Below are the code and all the weights of a small trained network. Each question names an input and a class and asks about switching units off, where a switched-off unit gives its printed mean instead of its output.

import numpy as np


def w(rows, s, z=0):
    codes = np.array(rows[::2]) - 128.0
    scale = np.full(codes.shape[1], s)
    scale[-1] = z or s
    return codes * scale


def norm(h):
    return h / np.sqrt((h * h).mean(-1, keepdims=True) + 1e-5)


def f(y):
    return y / 2 * (1 + np.tanh(0.7978845608 * (y + 0.044715 * y**3)))


def log_softmax(a):
    a = a - a.max(-1, keepdims=True)
    return a - np.log(np.exp(a).sum(-1, keepdims=True))


def net(x, mask):
    res = np.array(x, float).reshape(1, 7) / 4 @ E
    u = 0
    for l in range(3):
        y = f(norm(res) @ A[l][:, :-1].T + A[l][:, -1])
        res = res + np.where(mask[u : u + 5], y, B[l][:, -1]) @ B[l][:, :-1]
        u += 5
    return log_softmax(norm(res)[-1] @ U[:, :-1].T + U[:, -1])


A, B = {}, {}
E = w([
[191,182,235],'x0',
[99,20,149],'x1',
[105,160,213],'x2',
[75,114,220],'x3',
[66,251,252],'x4',
[97,96,42],'x5',
[45,176,101],'x6',
],0.0043)
A[0] = w([
[153,161,2,77],'0.n0',
[229,145,73,30],'0.n1',
[58,25,190,139],'0.n2',
[149,101,181,49],'0.n3',
[88,141,199,6],'0.n4',
],0.0088,0.002)
B[0] = w([
[154,211,201,254],'0.n0',
[212,146,55,200],'0.n1',
[210,148,44,231],'0.n2',
[145,1,95,135],'0.n3',
[124,13,173,164],'0.n4',
],0.006,0.0029)
A[1] = w([
[109,144,174,54],'1.n0',
[136,99,112,150],'1.n1',
[254,170,38,3],'1.n2',
[169,101,129,209],'1.n3',
[131,181,180,43],'1.n4',
],0.01,0.00065)
B[1] = w([
[242,183,124,139],'1.n0',
[112,158,227,137],'1.n1',
[125,124,186,255],'1.n2',
[132,185,255,153],'1.n3',
[122,107,85,158],'1.n4',
],0.0071,0.0067)
A[2] = w([
[184,123,236,118],'2.n0',
[113,240,142,251],'2.n1',
[154,165,107,122],'2.n2',
[201,2,57,200],'2.n3',
[67,120,197,160],'2.n4',
],0.0088,0.0033)
B[2] = w([
[71,61,122,254],'2.n0',
[156,47,12,250],'2.n1',
[188,49,174,143],'2.n2',
[45,192,141,195],'2.n3',
[160,151,24,164],'2.n4',
],0.011,0.0057)
U = w([
[251,22,228,49],'0',
[145,33,246,221],'1',
[187,87,69,167],'2',
[194,56,24,203],'3',
[156,214,249,3],'4',
[21,190,160,168],'5',
[255,89,55,16],'6',
],0.0076,0.0039)

Each question gives the input, the list of numbers given to net, and the class t.
The units are the neurons (one row each of A and B). Each row of codes is followed by its name. A weight is (code - 128) times the scale printed after its matrix; where a second scale follows, it is the last column's (A, B and U).
mask holds one flag per neuron, layer by layer. A switched-off neuron (its flag False) gives its mean, the last column of its row in B, instead of its output. The means were averaged over made-up inputs and are rounded, as every weight is.
A unit's drop is (log p(t) with every unit on - log p(t) with that unit switched off) / (log p(t) with every unit on - log p(t) with every unit switched off).
The circuit of an input: a set's keep is (log p(t) with only the set's units on - log p(t) with every unit switched off) / (log p(t) with every unit on - log p(t) with every unit switched off). Starting from the 12 units with the biggest drops (on a tie, the unit counted first), units are removed one at a time, each time the one whose removal leaves the highest keep (on an exact tie, the one counted first), for as long as the keep stays at least 0.8.
units of the circuit, in order: the units of the circuit, biggest drop first
unit that matters most: the unit with the biggest drop
k most important neurons: the k neurons with the biggest drops, biggest first
top k neurons in layer l: the k neurons of layer l with the biggest drops, biggest first
drop when u is switched off: that unit's drop, to one decimal
input [3,0,0,3,-6,2,-4], class 1: top 2 neurons in layer 1	(1.n3 1.n2)
input [-3,-1,-7,8,-8,8,-8], class 5: units of the circuit, in order	(2.n3 2.n1)
input [-1,1,4,6,-1,7,0], class 5: most important neuron	(0.n0)
input [5,3,-1,-4,-3,-2,3], class 1: 2 most important neurons	(2.n0 1.n2)
input [6,5,-8,-1,-8,-7,1], class 1: 3 most important neurons	(1.n3 2.n1 1.n2)
input [-8,-6,-7,8,-8,8,8], class 5: units of the circuit, in order	(2.n1 2.n3)
input [-3,5,-5,-2,-5,6,3], class 5: units of the circuit, in order	(2.n3 2.n1)
input [7,-3,5,5,6,2,3], class 2: 2 most important neurons	(2.n1 2.n4)
input [7,8,-4,1,-8,-2,-4], class 1: units of the circuit, in order	(2.n1 2.n3)
input [4,1,2,7,6,2,-1], class 2: 2 most important neurons	(2.n4 1.n2)
input [2,2,-6,-2,1,-3,-6], class 1: 2 most important neurons	(2.n1 2.n0)
input [-7,4,0,-3,0,-5,-8], class 5: top 3 neurons in layer 2	(2.n3 2.n1 2.n2)
input [-8,-1,-8,0,-4,7,2], class 5: 2 most important neurons	(2.n3 2.n1)
input [1,2,-1,0,-2,5,-3], class 1: unit that matters most	2.n1
input [7,5,-5,-5,-3,-2,6], class 1: 2 most important neurons	(1.n2 2.n0)
input [5,4,-8,-8,-7,-6,-2], class 1: top 3 neurons in layer 2	(2.n1 2.n3 2.n4)
input [6,8,-7,-8,-4,-4,-2], class 1: top 3 neurons in layer 2	(2.n1 2.n3 2.n0)
input [6,-7,4,7,7,0,1], class 2: 2 most important neurons	(2.n1 2.n4)
input [7,-4,8,-2,1,-7,3], class 3: 2 most important neurons	(2.n1 1.n2)
input [-4,1,-2,1,-5,6,-4], class 5: unit that matters most	2.n3
input [-3,8,-3,0,5,-1,1], class 5: 2 most important neurons	(0.n0 2.n1)
input [8,5,-8,2,1,5,-1], class 1: 2 most important neurons	(2.n1 1.n3)
input [-7,1,5,7,7,-1,-1], class 3: top 2 neurons in layer 2	(2.n4 2.n3)
input [-6,-6,2,-3,6,-1,5], class 3: drop when 2.n1 is switched off	0.4
input [-2,8,-1,-1,-2,-5,-5], class 5: drop when 2.n3 is switched off	0.7
input [-1,5,-7,4,-7,2,0], class 5: drop when 2.n3 is switched off	0.9
input [3,-5,3,-5,7,-2,-4], class 3: drop when 2.n1 is switched off	0.3
input [-4,-7,-1,5,6,7,-1], class 6: most important neuron	(2.n0)
